Below are the code and all the weights of a small trained network. Each question names an input and a target symbol and asks about switching units off, where a switched-off unit gives its printed mean instead of its output.

import numpy as np


def w(rows, s, z=0):
    codes = np.array(rows[::2]) - 128.0
    scale = np.full(codes.shape[1], s)
    scale[-1] = z or s
    return codes * scale


def norm(h):
    return h / np.sqrt((h * h).mean(-1, keepdims=True) + 1e-5)


def f(y):
    return y / 2 * (1 + np.tanh(0.7978845608 * (y + 0.044715 * y**3)))


def softmax(a):
    e = np.exp(a - a.max(-1, keepdims=True))
    return e / e.sum(-1, keepdims=True)


def log_softmax(a):
    a = a - a.max(-1, keepdims=True)
    return a - np.log(np.exp(a).sum(-1, keepdims=True))


def net(x, mask):
    ids = ['ΔΠΨαβεζημξστφω'.index(c) for c in x.split()]
    T = len(ids)
    res = E[ids] + P[:T]
    u = 0
    for l in range(3):
        q, k, v = (norm(res) @ M[l].T for M in (Q, K, V))
        z = softmax(np.where(np.tri(T) > 0, q @ k.T / 2**0.5, -1e9)) @ v
        res = res + np.where(mask[u], z, O[l][:, -1]) @ O[l][:, :-1]
        u += 1
        y = f(norm(res) @ A[l][:, :-1].T + A[l][:, -1])
        res = res + np.where(mask[u : u + 12], y, B[l][:, -1]) @ B[l][:, :-1]
        u += 12
    return log_softmax(norm(res)[-1] @ U[:, :-1].T + U[:, -1])


Q, K, V, O, A, B = {}, {}, {}, {}, {}, {}
E = w([
[116,120,112,128,128,132],'Δ',
[117,125,136,112,127,126],'Π',
[128,205,72,93,177,130],'Ψ',
[116,137,128,140,201,137],'α',
[134,125,132,127,117,138],'β',
[192,209,214,79,84,79],'ε',
[142,122,152,138,216,158],'ζ',
[118,167,127,139,127,100],'η',
[154,114,92,115,172,37],'μ',
[131,128,121,125,110,135],'ξ',
[102,212,186,167,107,211],'σ',
[83,89,100,188,216,96],'τ',
[136,123,140,125,124,136],'φ',
[109,253,136,175,149,38],'ω',
],0.0024)
P = w([
[104,254,110,172,128,98],'0',
[60,233,138,105,142,155],'1',
[90,210,123,128,147,140],'2',
[132,168,131,114,116,134],'3',
[143,142,124,110,112,148],'4',
[139,116,142,110,115,136],'5',
[148,91,137,106,124,138],'6',
[154,48,153,101,139,119],'7',
[149,64,117,105,85,126],'8',
[150,39,144,82,122,116],'9',
],0.00032)
Q[0] = w([
[201,7,97,65,52,156],'0.h1',
[58,254,161,187,204,102],'0.h1',
],0.0035)
K[0] = w([
[124,2,160,96,142,133],'0.h1',
[130,249,95,161,115,122],'0.h1',
],0.0046)
V[0] = w([
[46,148,250,29,127,89],'0.h1',
[33,106,24,92,151,107],'0.h1',
],0.0013)
O[0] = w([
[63,9,73,106,105,233,254],'0.h1',
[104,43,245,230,99,142,179],'0.h1',
],0.0012,0.00049)
A[0] = w([
[128,128,129,128,127,128,124],'0.n1',
[162,99,157,111,130,139,21],'0.n2',
[128,128,128,129,129,130,132],'0.n3',
[129,128,128,130,130,131,133],'0.n4',
[127,128,129,127,126,127,120],'0.n5',
[146,175,156,118,166,5,2],'0.n6',
[129,128,126,128,129,128,135],'0.n7',
[128,127,127,127,127,126,125],'0.n8',
[124,128,127,119,117,115,103],'0.n9',
[129,128,127,129,129,129,134],'0.n10',
[101,156,124,151,125,134,237],'0.n11',
[128,128,129,128,128,129,126],'0.n12',
],0.0028,0.00062)
B[0] = w([
[128,129,127,128,128,129,126],'0.n1',
[50,219,57,154,13,133,54],'0.n2',
[128,124,126,128,128,125,131],'0.n3',
[128,121,126,127,127,124,129],'0.n4',
[128,131,127,129,128,130,125],'0.n5',
[17,63,76,117,51,254,92],'0.n6',
[128,126,130,127,128,128,132],'0.n7',
[128,131,130,128,128,131,126],'0.n8',
[142,163,129,140,138,154,126],'0.n9',
[128,126,129,127,128,127,131],'0.n10',
[195,22,121,132,226,110,253],'0.n11',
[128,128,126,128,128,127,127],'0.n12',
],0.00087,0.0004)
Q[1] = w([
[50,63,197,4,92,147],'1.h1',
[50,63,197,3,92,147],'1.h1',
],0.0044)
K[1] = w([
[107,2,106,110,103,198],'1.h1',
[107,2,106,110,103,198],'1.h1',
],0.0041)
V[1] = w([
[122,196,128,89,206,4],'1.h1',
[128,86,213,69,254,87],'1.h1',
],0.00099)
O[1] = w([
[73,22,162,19,36,125,193],'1.h1',
[1,209,131,83,59,112,6],'1.h1',
],0.00097,0.00018)
A[1] = w([
[55,67,175,101,254,156,179],'1.n1',
[122,194,110,232,117,171,188],'1.n2',
[155,164,184,96,144,148,192],'1.n3',
[128,127,130,127,128,127,126],'1.n4',
[169,125,146,87,176,124,155],'1.n5',
[126,162,189,138,104,191,169],'1.n6',
[73,126,119,142,56,161,34],'1.n7',
[127,85,45,101,175,105,83],'1.n8',
[128,128,128,128,128,129,129],'1.n9',
[128,128,127,128,129,129,129],'1.n10',
[111,135,105,105,128,91,2],'1.n11',
[128,128,128,128,128,128,128],'1.n12',
],0.0015,0.0009)
B[1] = w([
[242,122,70,163,51,130,206],'1.n1',
[15,1,142,53,102,147,200],'1.n2',
[106,74,63,228,97,111,236],'1.n3',
[130,128,130,129,130,130,126],'1.n4',
[114,137,62,210,64,145,184],'1.n5',
[98,35,84,168,134,47,202],'1.n6',
[172,166,208,46,249,53,40],'1.n7',
[147,254,191,67,57,189,88],'1.n8',
[127,128,128,128,127,127,129],'1.n9',
[126,128,126,127,126,126,129],'1.n10',
[138,209,202,137,210,131,1],'1.n11',
[128,128,128,128,128,128,128],'1.n12',
],0.00088,0.00041)
Q[2] = w([
[174,2,17,135,2,158],'2.h1',
[83,248,239,115,249,100],'2.h1',
],0.0021)
K[2] = w([
[190,189,252,76,168,54],'2.h1',
[69,65,3,181,85,202],'2.h1',
],0.0019)
V[2] = w([
[65,238,113,223,152,130],'2.h1',
[147,179,247,161,33,208],'2.h1',
],0.0011)
O[2] = w([
[210,151,243,136,189,147,115],'2.h1',
[33,202,248,232,62,198,5],'2.h1',
],0.0012,0.0003)
A[2] = w([
[122,124,123,142,251,135,186],'2.n1',
[128,128,129,127,128,128,135],'2.n2',
[130,101,140,135,146,161,138],'2.n3',
[117,142,117,124,109,115,106],'2.n4',
[132,127,124,129,125,129,99],'2.n5',
[23,202,203,68,160,32,80],'2.n6',
[135,216,179,190,131,126,7],'2.n7',
[135,108,139,133,141,160,120],'2.n8',
[146,117,154,132,130,171,121],'2.n9',
[111,135,147,111,110,128,161],'2.n10',
[113,148,107,124,101,110,99],'2.n11',
[127,128,130,127,129,128,141],'2.n12',
],0.0031,0.0013)
B[2] = w([
[157,101,252,68,91,192,177],'2.n1',
[122,127,129,129,130,125,134],'2.n2',
[107,154,100,69,1,72,141],'2.n3',
[153,118,148,156,190,173,126],'2.n4',
[147,124,119,125,128,140,110],'2.n5',
[78,57,26,83,33,180,184],'2.n6',
[142,88,44,151,216,27,3],'2.n7',
[101,160,81,81,44,87,120],'2.n8',
[52,182,71,119,57,94,107],'2.n9',
[89,146,169,148,135,144,146],'2.n10',
[175,101,157,169,227,225,137],'2.n11',
[119,128,130,129,132,123,137],'2.n12',
],0.00099,0.00063)
U = w([
[75,55,220,206,104,67,76],'Δ',
[23,53,70,51,76,204,192],'Π',
[153,110,161,102,130,96,53],'Ψ',
[157,106,166,88,135,105,75],'α',
[178,181,90,137,160,180,86],'β',
[49,227,216,202,125,230,79],'ε',
[164,108,255,76,237,234,155],'ζ',
[132,142,148,106,129,118,4],'η',
[159,74,62,41,199,13,87],'μ',
[201,106,52,232,84,133,197],'ξ',
[20,243,75,184,152,13,174],'σ',
[87,54,164,172,227,84,128],'τ',
[136,235,45,24,214,186,109],'φ',
[162,215,227,49,59,67,164],'ω',
],0.0075,0.0039)

Each question gives the input, a string of symbols that net reads in full, and the target symbol t.
The units are the heads (2 rows each of Q, K, V and O) and the neurons (one row each of A and B). Each row of codes is followed by its name. A weight is (code - 128) times the scale printed after its matrix; where a second scale follows, it is the last column's (O, A, B and U).
mask holds one flag per unit, layer by layer, with each layer's heads first. A switched-off unit (its flag False) gives its mean, the last column of its rows in O or B, instead of its output. The means were averaged over made-up inputs and are rounded, as every weight is.
A unit's drop is (log p(t) with every unit on - log p(t) with that unit switched off) / (log p(t) with every unit on - log p(t) with every unit switched off).
The circuit of an input: a set's keep is (log p(t) with only the set's units on - log p(t) with every unit switched off) / (log p(t) with every unit on - log p(t) with every unit switched off). Starting from the 12 units with the biggest drops (on a tie, the unit counted first), units are removed one at a time, each time the one whose removal leaves the highest keep (on an exact tie, the one counted first), for as long as the keep stays at least 0.8.
units of the circuit, in order: the units of the circuit, biggest drop first
unit that matters most: the unit with the biggest drop
k most important neurons: the k neurons with the biggest drops, biggest first
top k neurons in layer l: the k neurons of layer l with the biggest drops, biggest first
drop of u: that unit's drop, to one decimal
input Π ξ ε ε β, target ε: unit that matters most	2.h1
input Π Π ω ω Π, target ω: 3 most important neurons	2.n6, 1.n1, 0.n6
input ω Π ξ, target ω: top 2 neurons in layer 2	2.n6, 2.n3
input Π μ ω Δ α μ ζ Ψ Π, target μ: 3 most important neurons	1.n1, 2.n1, 1.n2
input Δ ξ ξ, target Δ: units of the circuit, in order	0.h1, 2.n6, 1.n2, 1.n8
input ξ ζ ξ ξ β Π ε ξ ξ β, target ξ: top 2 neurons in layer 2	2.n1, 2.n6
input ξ Ψ ξ Δ Δ φ, target Δ: top 3 neurons in layer 0	0.n2, 0.n11, 0.n6
input Π ε ξ ξ, target ε: 3 most important neurons	2.n6, 1.n1, 1.n2
input ξ Π Δ ξ ξ ξ, target ξ: top 2 neurons in layer 2	2.n1, 2.n6
input Π ε β ξ, target ε: 2 most important neurons	2.n6, 1.n1
input ξ ω τ β, target ω: 4 most important neurons	2.n6, 1.n1, 2.n7, 2.n11
input τ β τ Π ξ ξ ξ ξ Δ ξ, target ξ: top 3 neurons in layer 2	2.n1, 2.n6, 2.n7
input ξ ξ ω Π ξ ξ ξ Δ, target ξ: 2 most important neurons	1.n1, 0.n6
input Π Π Δ ξ ξ α φ, target ξ: 2 most important neurons	0.n6, 2.n6
input ξ φ α η, target Π: 2 most important neurons	2.n6, 0.n6
input ξ ω ω φ, target ω: most important neuron	2.n6
input α β ω ω ξ Δ ξ ξ, target Δ: 2 most important neurons	1.n1, 0.n6
input Π ξ ξ Δ ξ Ψ φ, target ξ: top 3 neurons in layer 1	1.n7, 1.n3, 1.n5
input ξ ξ β, target ξ: top 2 neurons in layer 2	2.n6, 2.n1
input α ω Δ ε ξ φ, target ε: top 2 neurons in layer 1	1.n1, 1.n7
input Π ξ ζ Π, target ξ: 2 most important neurons	1.n1, 0.n6
input ξ η Δ Π ξ α ξ ξ α Π, target ξ: unit that matters most	1.h1
input Ψ α ξ ξ Ψ α ξ Δ ξ φ, target Δ: top 3 neurons in layer 2	2.n6, 2.n7, 2.n1
input Π β ξ η, target Π: drop of 0.h1	0.0
